What each symbol does to the units:
at | vu si
J728 | J93 J489
J564 | J18 J50
J370 | J61 J308
J93 | J284 J95
J95 | J489 J93
J178 | J50 J18
J638 | J162 J471
J493 | J728 J448
J823 | J830 J272
J614 | J775 J811
J279 | J308 J61
J811 | J823 J614
J142 | J272 J830
J657 | J231 J187
J207 | J471 J162
J471 | J704 J638
J489 | J448 J728
J860 | J960 J276
J617 | J114 J856
J284 | J617 J345
J320 | J459 J829
J829 | J37 J320
J50 | J916 J564
J61 | J173 J279
J173 | J596 J429
J18 | J493 J178
J37 | J638 J704
J429 | J279 J173
J775 | J187 J231
J187 | J578 J657
J856 | J345 J617
J459 | J564 J916
J162 | J20 J207
J448 | J178 J493
J345 | J95 J284
J272 | J614 J823
J308 | J223 J370
J495 | J142 J870
J704 | J320 J37
J276 | J495 J860
J114 | J276 J960
J20 | J370 J223
J870 | J860 J495
J960 | J856 J114
J578 | J429 J596
J596 | J657 J578
J830 | J870 J142
J916 | J829 J459
J223 | J207 J20
J231 | J811 J775

The rows follow the links: the fewer symbols apart two units are, the more alike their rows tend to be.

Each row is also shifted at random along 4 hidden directions that mean nothing.

Rows with their units:
[-189,   -9,   51,   -6,   14,  102,  -19,   96,    9,  -80,   90,   38,   66,   49,   40,   40,  -35,  136,  -10,   39,   15,   34,    8, -160,   49,   78,   31,   63,   24, -133,   94,   10,  -68,  -57,   58,   23,    2,  -23,  -48,  128,   52,   37,  144] -> J95
[ -42, -181,  -88, -106,   55,  -86,   38,   76,   74,  139,  -36,   38,  -72,  -28, -100,  -27,   -7,   -7,  -69,   44,  -36,   26,   11,   50,   52, -133, -158,   16,   30,   33,   24,   29,  -28,   37,  -92,  113,  -90,   67,  -29,  -37,  -52,  -20,  -52] -> J279
[ 254,   -6,  -27,  -23,   89,   -5,  -35,   52,  136,  109,   48, -105,  -28,    2,  -43,  -14,   30,   82,  -65,   63,  -99,    2,   68,  -89,  119, -115, -121,  -61,  -53,   36,   21,   49,  -96,   29,   76,  -14,  -91,  106,  -32,   14,    5, -109,   -6] -> J223
[ 110, -108,   10,   23,   65, -113,    5,   -1,   47,   18,  -99,  -60,  -52,   -6,  -52,  -43,  119,  -31,   56, -234,  -20,  -55,   15,   26,   -4,  135,    7,  -19, -114,  -84,   -8,  -49,   17,  112,  -13,  -26, -161,  -24,  -34,   24, -121,   31,  -41] -> J187
[  14,  -81,    9,   49,   39,  -85,  -86,   56,  -77,   49,  -95,  -31,   39,  -19,  -85,   59,   41, -104,  -22, -278,  141,   -8,  150,  165,  -83,  120,   30,  -33,    9,  -29,   12, -153,  117,  -82, -145,   28, -137,  -46,  -13,  142,  -70,   60, -115] -> J173
[  25,   91,  125,   44,   33,   36,  -22,  109, -133,   -4,  134, -104,   70,  -43,   44,  153,  -94,  -16,  -66, -124,  133,   14,   -6,  -49, -102,  137,  109,   61,   58, -165,   40,  -56,   57, -236,  -21,  118,   67,  -56,   92,   10,  -25,   99,  -83] -> J493
[  94,  -11,   10,   59,   -7,  -33,   36,  -43,   49,  -78, -103,  -34,  -49,   66,  -49,  -50,   39,  -43,  -10, -141,  -28,   41,   31,  -15,   16,  152,   67, -102,   29,  -46,  -29,  -24,   21,   -9,  150,  -85, -198, -121, -102,  134,   39,   52,   86] -> J272
[ -36,  -94,   38,    0,    2, -111,   -7,   76,  -60,  135,  -98,  -79,    6,  -66,  -87,  120,  -21,  -56,  -59, -215,  102,    3,   35,  174,  -55,   14,  -25,   41,   60,  -65,   31,  -44,   92,  -71, -151,  144,   16,  -50,   27,   58, -132,   61,  -52] -> J657
[-165, -104,  -85,  -64,    5,  -67,   86,  124,    4,   31,  -65,   35,  -24,  124, -151,  -61, -180,   93,   14,  -23,  -14,   78,  -33,   94,   22,  110,   15,   41,  115,   11,   64,   75,   60,   -5,   28,   12, -142, -114, -255,  254,  -45,   21,  194] -> J775
[ 174,  107,   89,  -48,   -5,   77,   35,  -47,  -27,   16,   55,  -12,  -91,  -99,  -33,   67,  -17,   11,   29,  -50,  -91,  146,   29,  -26,  -87,   99,   -2,  -13,    6, -171,  -39,   11,    7, -187,   77,   19, -120,   90,   16,  -79,  -33,  162, -145] -> J916
[  -6,   73,   13,   50,  -90,  -46,   42, -227,    2, -102,  -72,   34,  -56,  -46,   77,  -63,  103, -106,   54,   37,  -43,  -64,  -66,   35,  -43,  -29,   77, -100, -122,   97, -167,  -19,   30,  103,   36,  -91,  106,  -35,   80, -214,   50,   21,  -58] -> J276
[ 112,   11,   62,   54,   98,   72, -139,  -13,   37,    2,   74,   11,   79,    8,   71,  -11,  126,  -34,  -25,   32,    8,  -26,  156,  -72,   95,  -49,  -28,  -65,  -27,  -14,  -14, -109,  -98,   36,   -7,  -93,   -4,    8,   53,   50,   72, -124,  -54] -> J704
[-152,   -7,  -94,   -1, -101,   30,   12, -184,  -21,  -79, -119,  120,  -47,   49,   -3, -117,   26,  -75,  -21,   48,   12,   19,   10,   93,  -16,  -62,  -18,  -45,   67,   40,  -53,  -65,    0,   -7,   13,  -94,  -26,  -94,    2,  -71,   64,  101,   -4] -> J495
[   7, -110,  -17,   63,   11,  -57,  -53,  -41,   63,  109,  -59,  -88,  -20,   40,  -44,   23,   -9,   14, -154,   -7,   36,   89,   81,   24,   53, -177, -178,  -27,  152,  -65,   26,  -34,  -84, -105,  -26,   79,   -4,  -43,  118,    4,  -10,   41,   91] -> J830
[ -54,  -86,  -65,   48,   36, -138,    3,   25,  102,   63,  -83,   12,  -94,   20,  -33,  -97,  -26,  -30, -135,   21,   25,   32,   -8,   90,   -1, -154, -213,  107,  110,   41,   33,   -1,   85,   -2,  -87,  137,   -7,   23,   43,  -30,    8,  -33,   90] -> J811
[-137,    5,  -53,   -9, -102,    5,   72,  -88,  -39,  -81,    3,  113, -129,  -59,  114, -107,  -70,  -84, -107,   68,   33,   95,  -60,   84, -142,  -55, -120,   74,   80,  -31,  -61,  -48,   78,  -50,    0,   84,   37,   69,  109, -166,   51,   89,  -27] -> J284
[-174,   35,  -39,  -71,  -77,  -15,   -6,  -25, -112,   75,  -28,   32,  119,   12,  -56,   77,  -78,  -39,  128,   20,   73,  -62,  -63,  201,   12,   58,  191,  -36,   -6,  188,   -9,   44,  107,  -42,  -77,  -58,  101, -126, -103,   81,  -33,  -70,  -53] -> J370
[ 264,   97,  -43,   41,  -37,   29,   96, -108,   29,  -67,    6,   -1, -130,   22,   60, -157,  -83,  -49,  -56,   47,  -46,  210,  -31,  -61,  -48,   -3, -106,  -23,  144,    6,  -59,   34,   76, -111,  152,  -25, -104,   20,  -23,  -11,  114,   91,  197] -> J617
[-114,   38,   29,  -84,   16,   39,   66,   49,   -8,  -88,   93,   87,  -32,  -66,   74,  -37,  -47,   45,  -42,  -21,   -1,   58,   -6, -100,  -50,   97,  -37,   88,    4, -159,   40,  -19,  -57,  -78,   62,   81,  -65,  114,   -6,   -1,  -37,  110,   11] -> J448

Start here and follow the symbols in turn, left to right. Where do you end up?
Answer with the unit's name.
[ 119,  -27,   53,   67,   58,  -98,  -38,   67,  -16,  112,  -99, -133,   22,    1,  -53,   52,   30,  -74,   -2, -277,   78,  -66,   43,   78,  -50,  111,   48,  -36,  -47,    4,    2,  -71,  100,  -27, -117,   56,  -64,  -62,   19,   85,  -62,    4,  -65]
vu vu: J231
[ 137,   67,  111,   36,    4,   -1,    5,  -48,  -47,  -33,   40,  -31,  -76, -102,   76,   21,   64,  -87,  -91, -157,   67,   87,   60,  -41, -159,   61,    5,   26,   34, -230,  -35, -122,   62, -203,  -10,   73,   -1,   19,  143, -162,  -15,  142,  -67]
vu si: J345
[ -35,   32,  113,  -32,  -82,   21,  -73, -138, -138,  115,  -83,   14,   82, -136,   -3,  206,  145, -141,  126, -106,   51,  -35,   71,  226,  -34,  -27,  177, -173,  -97,   30,  -84, -101,    8, -103,  -94,  -87,   21,  -75,   61, -130,  -82,   84, -348]
vu vu si: J308
[  83,   75,   50,   18,   88,   53,   74,   79,   61, -193,   75,  -10,   17,   46,   69, -102,  -38,   68,  -65,  -47,  -68,   33,  -18, -259,    6,  155,    4,   47,   15, -123,   71,    2,  -38,  -36,  171,   -6, -125,   38,  -82,  142,    2,   32,  161]
si vu: J93
[-190,   12,  -88,  -39, -111,   14,   94,  -53,  -42,    2, -102,   67,   39,  145,  -92,  -11, -211,   81,   81,  135,  -39,    2, -186,   90,   41,    9,  173,  -57,   80,  165,   -8,  131,   64,   20,   60,  -75,   36, -154, -177,   86,   49,   10,  172]
vu vu vu: J775
[-140,  -66,  -74,    6,  -23,  -23,   45,    5,  -15,  -80,  -86,   45,  -44,  111, -113, -103,   -5,   35,   49,  -70,  -35,   56,  -39,   48,   31,   78,   71,  -25,   34,  -26,   17,   29,   -7,   90,   21,  -36, -132,  -89, -124,  157,   12,   29,  129]
si si: J614
[  27, -123,  -81,  -54,   16, -127,   79,  106,   75,   31,  -62,  -46,  -35,   21,  -91,  -89,  -31,   64,   38, -106,  -71,   51,  -34,  -36,   15,   19,  -82,    7,  -23,    7,   41,   25,   42,   90,  -47,   48, -145,   56,  -97,   70,  -81,   26,   51]
vu si: J173
[  41, -150,  -21,  -76,   48, -120,   22,   69,   89,   60,  -61,  -24,  -55,  -53,  -75,  -10,   69,  -12,  -39,  -93,  -33,   -1,   13,   40,   26,   -5, -133,   21,  -38,  -31,   64,  -47,  -37,   66,  -45,   87, -114,   74,  -36,  -27,  -93,   28,  -30]
si si: J429
[-171, -141, -105, -126,   -5,  -75,    0,   47,   53,  175,  -16,   58,  -56,  -86,  -27,   53,   48,   42,   10,  136,  -22,  -25,    8,   94,   82, -205, -157,   61,  -70,  113,   10,   32,  -70,  110, -148,   86,   84,   67,   58, -137,  -47,  -32, -132]
si si: J308
[-111, -149,  -53,   -4,   -6, -126,  -25,   16,   77,   99,  -96,    8,  -76,  -19,   16,   11,   79,  -47, -112,   61,   35,    5,    9,  100,  -21, -241, -254,   24,   29,   25,   13,  -26,   -1,   25, -145,   62,   53,   30,  147, -174,  -48,  -32,   -7]
si si si: J272
[ 127,    2,  -14,   -8,   94,  134, -108,   59,   55,   78,   78,  -19,   54,    1,  -46,   35,    2,    5,   34,  121,  -43,  -21,   85,  -22,  133, -111,   -7,  -73,    6,   50,   18,    6, -100,   35,   21,  -92,   51,   15,    6,   74,   51, -117,   -7]
si vu: J162
[ 143,  105,   66,   28,  -22,   44,  -91,  -33, -106,   89,  -37,  -43,   91,   12,  -61,  115,    0,  -91,  107, -149,   10,   70,  124,  115,   39,   98,  208, -156,   33,   22,   -8,  -31,   59, -141,   -1, -118, -105, -117, -117,  166,   16,   42,  -91]
vu vu: J61
[-103,   16,   19, -101,    3,   18,   55,   51,  -11,  -54,   88,  101,  -43, -133,   67,   15,  -14,   41,   19,   58,  -17,   21,  -47,  -63,  -81,   46,    4,   98,  -71, -112,   13,   21,  -47,  -18,   17,   71,  -21,  110,   -4,  -69,  -34,   91,  -99]
si si si: J18
[  70,  -48,  -27,  -20,   11,   63,  -56,   30,  105,  106,   24,  -19,    2,   -8,  -15,   12,   59,   70,   50,  121,  -83,  -64,   65,  -46,   91, -189,  -83,  -20, -104,  103,   -8,    8,  -94,  108,   -3,  -63,  103,   72,    2,  -87,   30, -134,  -72]
vu vu si: J37
[  73,  -15,  -60,   55,   62,   30,  -52,  -20,   95,   51,  -19,  -69,  -23,  137,  -24,  -49,  -48,   79,  -91,  139,  -74,   55,  -37, -108,   86, -151, -108,  -25,  145,   48,   32,   57,  -85,  -11,   40,   19,    6,  -99,  -17,   73,  116,  -38,  187]
si vu si: J830
[ -58,   23,   38, -101,  -28,   14,  122,    6,  -42,  -28,   95,   80,  -50,  -90,    8,   10,  -32,   28,   -6,   66,  -26,   76,  -72,  -39,  -81,   39,  -38,   85,  -23,  -44,    5,   29,  -14,  -45,   43,   48,  -22,  140,   11, -139,  -28,  100, -103]
vu si si si: J459
[  25,  114,   85,   12,  -46,   43,   53,   27, -106,  -45,   87, -104,   42,  -61,   69,   81, -120,    1,   -4,    6,  107,  -51,  -98,  -92,  -73,  118,  139,   68,  -18,  -17,  -17,   60,  117, -123,   21,   95,  191,    5,  107,  -73,   -2,   49,   13]
si si: J728
[  47,  -45,   39,  127,   22,    7, -122,  -77,  110,  -68,  -34,  -41,  -28,   33,  123,  -26,  243,  -23,  -77,   32,    4, -118,   61, -138,   34, -104, -104,  -78, -130,   14,  -67, -143, -174,  128,    1, -105,   57,  -21,  182, -164,   33,  -57,    6]
si si si vu: J495
